Below are the code and all the weights of a small trained network. Each question names an input and a target symbol and asks about switching units off, where a switched-off unit gives its printed mean instead of its output.

import numpy as np


def w(rows, s, z=0):
    codes = np.array(rows[::2]) - 128.0
    scale = np.full(codes.shape[1], s)
    scale[-1] = z or s
    return codes * scale


def norm(h):
    return h / np.sqrt((h * h).mean(-1, keepdims=True) + 1e-5)


def f(y):
    return np.maximum(y, 0)


def softmax(a):
    e = np.exp(a - a.max(-1, keepdims=True))
    return e / e.sum(-1, keepdims=True)


def log_softmax(a):
    a = a - a.max(-1, keepdims=True)
    return a - np.log(np.exp(a).sum(-1, keepdims=True))


def net(x, mask):
    ids = ['αβγεζθλξστφψω'.index(c) for c in x.split()]
    T = len(ids)
    res = E[ids] + P[:T]
    u = 0
    for l in range(2):
        r = norm(res)
        for j in range(3):
            rows = slice(3 * j, 3 * j + 3)
            q, k, v = (r @ M[l][rows].T for M in (Q, K, V))
            z = softmax(np.where(np.tri(T) > 0, q @ k.T / 3**0.5, -1e9)) @ v
            o = O[l][rows]
            res = res + np.where(mask[u + j], z, o[:, -1]) @ o[:, :-1]
        u += 3
        y = f(norm(res) @ A[l][:, :-1].T + A[l][:, -1])
        res = res + np.where(mask[u : u + 4], y, B[l][:, -1]) @ B[l][:, :-1]
        u += 4
    return log_softmax(norm(res)[-1] @ U[:, :-1].T + U[:, -1])


Q, K, V, O, A, B = {}, {}, {}, {}, {}, {}
E = w([
[52,105,171],'α',
[81,87,169],'β',
[138,54,171],'γ',
[75,240,113],'ε',
[105,124,148],'ζ',
[206,1,157],'θ',
[91,146,143],'λ',
[109,85,86],'ξ',
[40,148,89],'σ',
[47,103,192],'τ',
[22,133,206],'φ',
[168,30,205],'ψ',
[46,143,116],'ω',
],0.017)
P = w([
[107,86,2],'0',
[179,110,192],'1',
[108,83,112],'2',
[148,170,125],'3',
[83,51,115],'4',
[138,201,106],'5',
[22,41,127],'6',
[149,179,148],'7',
],0.011)
Q[0] = w([
[213,236,180],'0.h1',
[172,54,97],'0.h1',
[133,16,42],'0.h1',
[212,106,196],'0.h2',
[191,214,187],'0.h2',
[50,171,109],'0.h2',
[122,89,72],'0.h3',
[152,76,5],'0.h3',
[97,130,170],'0.h3',
],0.011)
K[0] = w([
[204,145,135],'0.h1',
[121,97,177],'0.h1',
[9,83,183],'0.h1',
[122,125,42],'0.h2',
[45,166,117],'0.h2',
[142,164,198],'0.h2',
[131,36,106],'0.h3',
[146,51,120],'0.h3',
[106,132,114],'0.h3',
],0.015)
V[0] = w([
[100,119,167],'0.h1',
[233,186,1],'0.h1',
[150,99,131],'0.h1',
[108,115,189],'0.h2',
[108,134,151],'0.h2',
[114,134,152],'0.h2',
[154,168,136],'0.h3',
[125,167,53],'0.h3',
[149,6,79],'0.h3',
],0.0086)
O[0] = w([
[85,154,116,157],'0.h1',
[254,72,123,3],'0.h1',
[172,63,127,125],'0.h1',
[63,142,142,153],'0.h2',
[115,119,135,133],'0.h2',
[102,124,135,131],'0.h2',
[109,172,110,87],'0.h3',
[178,88,88,105],'0.h3',
[181,85,209,188],'0.h3',
],0.0088,0.007)
A[0] = w([
[117,229,160,53],'0.n1',
[126,223,91,86],'0.n2',
[68,162,73,255],'0.n3',
[187,151,255,99],'0.n4',
],0.012,0.00079)
B[0] = w([
[216,52,145,189],'0.n1',
[99,84,246,172],'0.n2',
[146,169,208,253],'0.n3',
[94,205,206,206],'0.n4',
],0.011,0.0059)
Q[1] = w([
[161,151,140],'1.h1',
[128,124,152],'1.h1',
[206,190,184],'1.h1',
[139,251,165],'1.h2',
[116,128,155],'1.h2',
[119,128,170],'1.h2',
[150,132,231],'1.h3',
[92,149,46],'1.h3',
[101,98,108],'1.h3',
],0.019)
K[1] = w([
[126,117,150],'1.h1',
[101,177,158],'1.h1',
[79,153,250],'1.h1',
[217,142,19],'1.h2',
[104,115,151],'1.h2',
[118,104,108],'1.h2',
[128,148,67],'1.h3',
[84,154,209],'1.h3',
[60,127,177],'1.h3',
],0.021)
V[1] = w([
[99,156,176],'1.h1',
[51,110,85],'1.h1',
[91,167,193],'1.h1',
[93,92,169],'1.h2',
[144,149,199],'1.h2',
[142,179,255],'1.h2',
[224,167,121],'1.h3',
[163,53,216],'1.h3',
[67,139,130],'1.h3',
],0.015)
O[1] = w([
[185,127,80,223],'1.h1',
[191,123,242,127],'1.h1',
[196,129,62,254],'1.h1',
[20,91,131,217],'1.h2',
[96,103,171,139],'1.h2',
[65,65,183,136],'1.h2',
[245,92,164,31],'1.h3',
[117,165,240,231],'1.h3',
[85,108,77,140],'1.h3',
],0.011,0.0064)
A[1] = w([
[81,51,130,172],'1.n1',
[250,118,108,119],'1.n2',
[164,17,206,249],'1.n3',
[87,165,10,137],'1.n4',
],0.014,0.0015)
B[1] = w([
[209,72,76,244],'1.n1',
[32,2,113,222],'1.n2',
[133,173,43,254],'1.n3',
[128,202,220,177],'1.n4',
],0.015,0.0065)
U = w([
[28,147,123,198],'α',
[37,99,129,136],'β',
[117,87,160,154],'γ',
[127,86,89,213],'ε',
[158,173,14,217],'ζ',
[182,42,147,195],'θ',
[100,64,121,5],'λ',
[88,102,130,163],'ξ',
[74,246,58,85],'σ',
[46,102,100,11],'τ',
[103,135,165,27],'φ',
[167,94,94,165],'ψ',
[188,194,219,157],'ω',
],0.012,0.003)

Each question gives the input, a string of symbols that net reads in full, and the target symbol t.
The units are the heads (3 rows each of Q, K, V and O) and the neurons (one row each of A and B). Each row of codes is followed by its name. A weight is (code - 128) times the scale printed after its matrix; where a second scale follows, it is the last column's (O, A, B and U).
mask holds one flag per unit, layer by layer, with each layer's heads first. A switched-off unit (its flag False) gives its mean, the last column of its rows in O or B, instead of its output. The means were averaged over made-up inputs and are rounded, as every weight is.
A unit's drop is (log p(t) with every unit on - log p(t) with that unit switched off) / (log p(t) with every unit on - log p(t) with every unit switched off).
The circuit of an input: a set's keep is (log p(t) with only the set's units on - log p(t) with every unit switched off) / (log p(t) with every unit on - log p(t) with every unit switched off). Starting from the 12 units with the biggest drops (on a tie, the unit counted first), units are removed one at a time, each time the one whose removal leaves the highest keep (on an exact tie, the one counted first), for as long as the keep stays at least 0.8.
units of the circuit, in order: the units of the circuit, biggest drop first
top k neurons: the k neurons with the biggest drops, biggest first
which heads matter: for each layer, one digit per head in row order, 1 if its drop is at least 0.15 and else 0, layers parted by /
input θ θ θ σ, target ω: units of the circuit, in order	[1.h3; 0.h1]
input σ θ β λ, target ζ: which heads matter	101 / 010
input ξ σ θ τ, target θ: top 2 neurons	[1.n2; 1.n3]
input θ ζ σ σ ω β, target ω: top 2 neurons	[1.n1; 1.n3]
input σ ψ θ φ α τ θ ω, target ζ: units of the circuit, in order	[0.h1; 1.h2; 0.h3]
input ξ θ θ θ α α, target θ: top neuron	[1.n2]
input ξ θ σ σ, target θ: which heads matter	100 / 001
input σ ζ σ, target σ: units of the circuit, in order	[1.h2; 0.h1; 0.h3]
input θ σ ζ α, target ω: which heads matter	101 / 001
input θ θ θ θ θ θ, target ω: which heads matter	001 / 001
input ξ θ σ σ σ α φ β, target θ: which heads matter	101 / 011
input σ θ β σ τ ξ, target ζ: which heads matter	111 / 111
input θ σ σ σ ξ ζ, target ω: which heads matter	000 / 001
input ξ α θ λ θ φ, target θ: which heads matter	101 / 111
input ω σ σ θ θ θ θ ψ, target σ: top neuron	[0.n4]
input θ θ ζ ε, target ω: which heads matter	001 / 001
input ω α θ β, target σ: which heads matter	101 / 000
input ω β λ α, target σ: top 2 neurons	[1.n4; 0.n2]
input θ θ λ ξ ζ θ, target ω: which heads matter	001 / 000
input θ θ θ θ σ λ ζ ω, target ω: which heads matter	101 / 001
input λ α λ, target ω: top 2 neurons	[0.n4; 0.n3]
input θ θ θ γ φ α θ α, target ω: top 2 neurons	[0.n3; 1.n2]
input ξ σ σ β, target θ: top neuron	[1.n2]
